Below is a small trained network, with its code and all its weights. Each question gives an input and a class and asks what happens when units are switched off, that is, made to give their printed mean instead of their output.

import numpy as np


def w(rows, s, z=0):
    codes = np.array(rows[::2]) - 128.0
    scale = np.full(codes.shape[1], s)
    scale[-1] = z or s
    return codes * scale


def f(y):
    return np.maximum(y, 0)


def log_softmax(a):
    a = a - a.max(-1, keepdims=True)
    return a - np.log(np.exp(a).sum(-1, keepdims=True))


def net(x, mask):
    res = np.array(x, float).reshape(1, 6) / 4 @ E
    y = f(res @ A[0][:, :-1].T + A[0][:, -1])
    res = res + np.where(mask, y, B[0][:, -1]) @ B[0][:, :-1]
    return log_softmax(res[-1] @ U[:, :-1].T + U[:, -1])


A, B = {}, {}
E = w([
[146,112,126,85,137,154,127,135,158,173,171],'x0',
[115,170,106,109,158,140,141,136,99,136,100],'x1',
[116,122,108,102,154,111,57,160,181,133,136],'x2',
[212,73,246,67,122,77,151,171,165,153,88],'x3',
[70,91,160,95,110,92,67,163,88,182,133],'x4',
[165,225,166,110,137,185,35,78,127,100,181],'x5',
],0.012)
A[0] = w([
[88,76,73,175,118,172,198,214,180,131,90,200],'n1',
[87,122,132,77,62,105,149,192,144,151,18,101],'n2',
[120,53,159,115,150,109,128,175,134,157,69,3],'n3',
[67,141,204,111,90,126,109,91,130,88,221,130],'n4',
[213,121,200,118,190,128,130,160,136,102,83,129],'n5',
[171,139,118,195,194,254,86,47,158,96,172,49],'n6',
[186,149,128,105,66,170,78,163,62,117,111,143],'n7',
[110,50,181,40,119,53,184,178,101,149,93,56],'n8',
[52,97,171,166,120,160,58,149,63,168,153,188],'n9',
[218,163,189,59,77,98,126,141,153,94,85,149],'n10',
[143,92,75,164,163,98,183,122,178,121,126,48],'n11',
],0.0087,0.0021)
B[0] = w([
[55,124,71,66,105,87,222,63,171,84,183,218],'n1',
[126,44,195,140,167,232,79,84,103,190,155,209],'n2',
[95,107,130,196,132,187,114,157,89,167,96,203],'n3',
[163,143,171,112,108,140,219,94,167,166,161,177],'n4',
[102,119,79,44,201,107,158,80,186,247,171,210],'n5',
[180,166,188,173,136,237,122,176,82,85,107,224],'n6',
[159,152,66,81,158,50,149,80,152,63,141,167],'n7',
[162,193,206,153,70,168,91,217,106,149,91,254],'n8',
[69,112,76,65,176,48,254,118,173,164,139,195],'n9',
[31,134,138,92,153,105,208,123,146,128,131,222],'n10',
[110,87,82,44,199,124,175,76,144,91,150,177],'n11',
],0.008,0.014)
U = w([
[122,194,45,59,133,136,157,93,152,65,197,249],'0',
[109,111,72,46,110,61,155,101,96,155,170,231],'1',
[194,182,172,222,69,220,11,253,76,101,117,9],'2',
],0.0066,0.0015)

Each question gives the input, the list of numbers given to net, and the class t.
The units are the neurons (one row each of A and B). Each row of codes is followed by its name. A weight is (code - 128) times the scale printed after its matrix; where a second scale follows, it is the last column's (A, B and U).
mask holds one flag per neuron, in row order. A switched-off neuron (its flag False) gives its mean, the last column of its row in B, instead of its output. The means were averaged over made-up inputs and are rounded, as every weight is.
A unit's drop is (log p(t) with every unit on - log p(t) with that unit switched off) / (log p(t) with every unit on - log p(t) with every unit switched off).
The circuit of an input: a set's keep is (log p(t) with only the set's units on - log p(t) with every unit switched off) / (log p(t) with every unit on - log p(t) with every unit switched off). Starting from all 11 units, units are removed one at a time, each time the one whose removal leaves the highest keep (on an exact tie, the one counted first), for as long as the keep stays at least 0.8.
units of the circuit, in order: the units of the circuit, biggest drop first
top k neurons: the k neurons with the biggest drops, biggest first
drop when u is switched off: that unit's drop, to one decimal
input [6,-4,4,-3,-1,5], class 2: units of the circuit, in order -> (n6)
input [-1,-1,2,0,-4,6], class 2: top 3 neurons -> (n6; n1; n9)
input [8,1,-3,0,-7,4], class 2: top 3 neurons -> (n6; n1; n9)
input [2,-1,7,0,-3,8], class 2: top 2 neurons -> (n6; n1)
input [-8,-1,-3,2,7,-1], class 2: top 2 neurons -> (n8; n1)
input [1,1,7,5,2,-7], class 2: top 2 neurons -> (n8; n3)
input [3,-4,-2,-8,0,4], class 2: top 2 neurons -> (n6; n1)
input [-1,-3,4,-1,-5,6], class 2: drop when n6 is switched off -> 0.6
input [-8,-6,8,0,-8,5], class 2: drop when n1 is switched off -> 0.2
input [2,-2,-5,5,1,-6], class 2: drop when n3 is switched off -> 0.3
